Below is a small trained network, with its code and all its weights. Each question gives an input and a class and asks what happens when units are switched off, that is, made to give their printed mean instead of their output.

import numpy as np


def w(rows, s, z=0):
    codes = np.array(rows[::2]) - 128.0
    scale = np.full(codes.shape[1], s)
    scale[-1] = z or s
    return codes * scale


def f(y):
    return y / 2 * (1 + np.tanh(0.7978845608 * (y + 0.044715 * y**3)))


def log_softmax(a):
    a = a - a.max(-1, keepdims=True)
    return a - np.log(np.exp(a).sum(-1, keepdims=True))


def net(x, mask):
    res = np.array(x, float).reshape(1, 3) / 4 @ E
    y = f(res @ A[0][:, :-1].T + A[0][:, -1])
    res = res + np.where(mask, y, B[0][:, -1]) @ B[0][:, :-1]
    return log_softmax(res[-1] @ U[:, :-1].T + U[:, -1])


A, B = {}, {}
E = w([
[76,254,104,98,152,121,121],'x0',
[88,111,26,187,73,112,87],'x1',
[117,132,111,145,91,212,218],'x2',
],0.0097)
A[0] = w([
[67,118,120,113,103,198,253,111],'n1',
[198,138,135,90,201,26,45,190],'n2',
[73,92,50,166,52,96,87,163],'n3',
[132,144,114,162,116,163,239,150],'n4',
[147,118,151,114,148,43,35,45],'n5',
[51,108,90,210,100,88,123,4],'n6',
[41,208,78,102,200,123,139,90],'n7',
[119,109,124,91,158,52,97,177],'n8',
[70,250,74,91,139,117,159,81],'n9',
[175,3,138,192,109,135,132,73],'n10',
[180,120,236,67,181,111,212,103],'n11',
[51,213,129,131,181,164,92,177],'n12',
[84,107,60,160,102,140,75,55],'n13',
[184,26,137,131,125,123,153,101],'n14',
[121,143,108,116,83,170,217,144],'n15',
[51,87,61,179,77,75,119,116],'n16',
[177,130,217,70,201,154,148,17],'n17',
],0.0068,0.0018)
B[0] = w([
[56,65,38,207,107,32,111,203],'n1',
[25,89,31,190,93,99,126,254],'n2',
[52,189,182,85,162,196,171,234],'n3',
[52,111,46,236,74,59,79,183],'n4',
[61,114,8,195,104,41,160,207],'n5',
[111,227,115,59,255,132,204,177],'n6',
[215,59,103,9,166,155,58,207],'n7',
[74,95,118,174,68,91,140,183],'n8',
[180,34,62,44,173,161,68,221],'n9',
[206,29,46,52,169,187,77,229],'n10',
[36,171,94,141,169,200,211,234],'n11',
[194,46,83,70,123,165,31,205],'n12',
[90,199,161,127,203,186,249,183],'n13',
[184,64,88,20,155,196,86,198],'n14',
[91,94,27,194,48,40,54,178],'n15',
[47,215,150,78,204,206,201,215],'n16',
[64,226,93,111,198,177,238,208],'n17',
],0.0055,0.0062)
U = w([
[97,188,140,105,199,204,206,113],'0',
[240,44,87,59,153,175,53,90],'1',
[89,96,73,199,64,31,106,111],'2',
[161,124,177,135,81,147,84,254],'3',
[200,163,219,130,87,87,127,52],'4',
[254,203,226,170,80,109,97,52],'5',
],0.0095,0.0081)

Each question gives the input, the list of numbers given to net, and the class t.
The units are the neurons (one row each of A and B). Each row of codes is followed by its name. A weight is (code - 128) times the scale printed after its matrix; where a second scale follows, it is the last column's (A, B and U).
mask holds one flag per neuron, in row order. A switched-off neuron (its flag False) gives its mean, the last column of its row in B, instead of its output. The means were averaged over made-up inputs and are rounded, as every weight is.
A unit's drop is (log p(t) with every unit on - log p(t) with that unit switched off) / (log p(t) with every unit on - log p(t) with every unit switched off).
The circuit of an input: a set's keep is (log p(t) with only the set's units on - log p(t) with every unit switched off) / (log p(t) with every unit on - log p(t) with every unit switched off). Starting from the 12 units with the biggest drops (on a tie, the unit counted first), units are removed one at a time, each time the one whose removal leaves the highest keep (on an exact tie, the one counted first), for as long as the keep stays at least 0.8.
circuit, biggest first: the units of the circuit, biggest drop first
unit that matters most: the unit with the biggest drop
top k neurons: the k neurons with the biggest drops, biggest first
drop when u is switched off: that unit's drop, to one decimal
input [-6,-4,-7], class 2: circuit, biggest first : [n2 n5]
input [-3,-1,-5], class 2: circuit, biggest first : [n2 n5]
input [-1,-6,8], class 2: unit that matters most : n1
input [-8,-8,-2], class 0: top 2 neurons : [n11 n17]
input [-3,7,-7], class 0: circuit, biggest first : [n16 n3]
input [6,-5,7], class 2: circuit, biggest first : [n1 n15]
input [5,-3,-5], class 1: circuit, biggest first : [n7 n12]
input [6,5,6], class 1: circuit, biggest first : [n9 n7]
input [-5,-7,-6], class 0: top 2 neurons : [n17 n11]
input [3,2,1], class 3: top 2 neurons : [n10 n14]
input [4,5,6], class 2: top 2 neurons : [n15 n1]
input [8,0,8], class 1: top 3 neurons : [n9 n7 n12]
input [-1,-1,2], class 3: top 2 neurons : [n2 n5]
input [7,6,-3], class 1: circuit, biggest first : [n7]
input [7,6,0], class 1: top 3 neurons : [n9 n7 n12]
input [5,2,-5], class 1: drop when n7 is switched off : 0.7
input [0,2,3], class 3: drop when n11 is switched off : 0.2
input [8,-1,-8], class 1: drop when n7 is switched off : 1.1
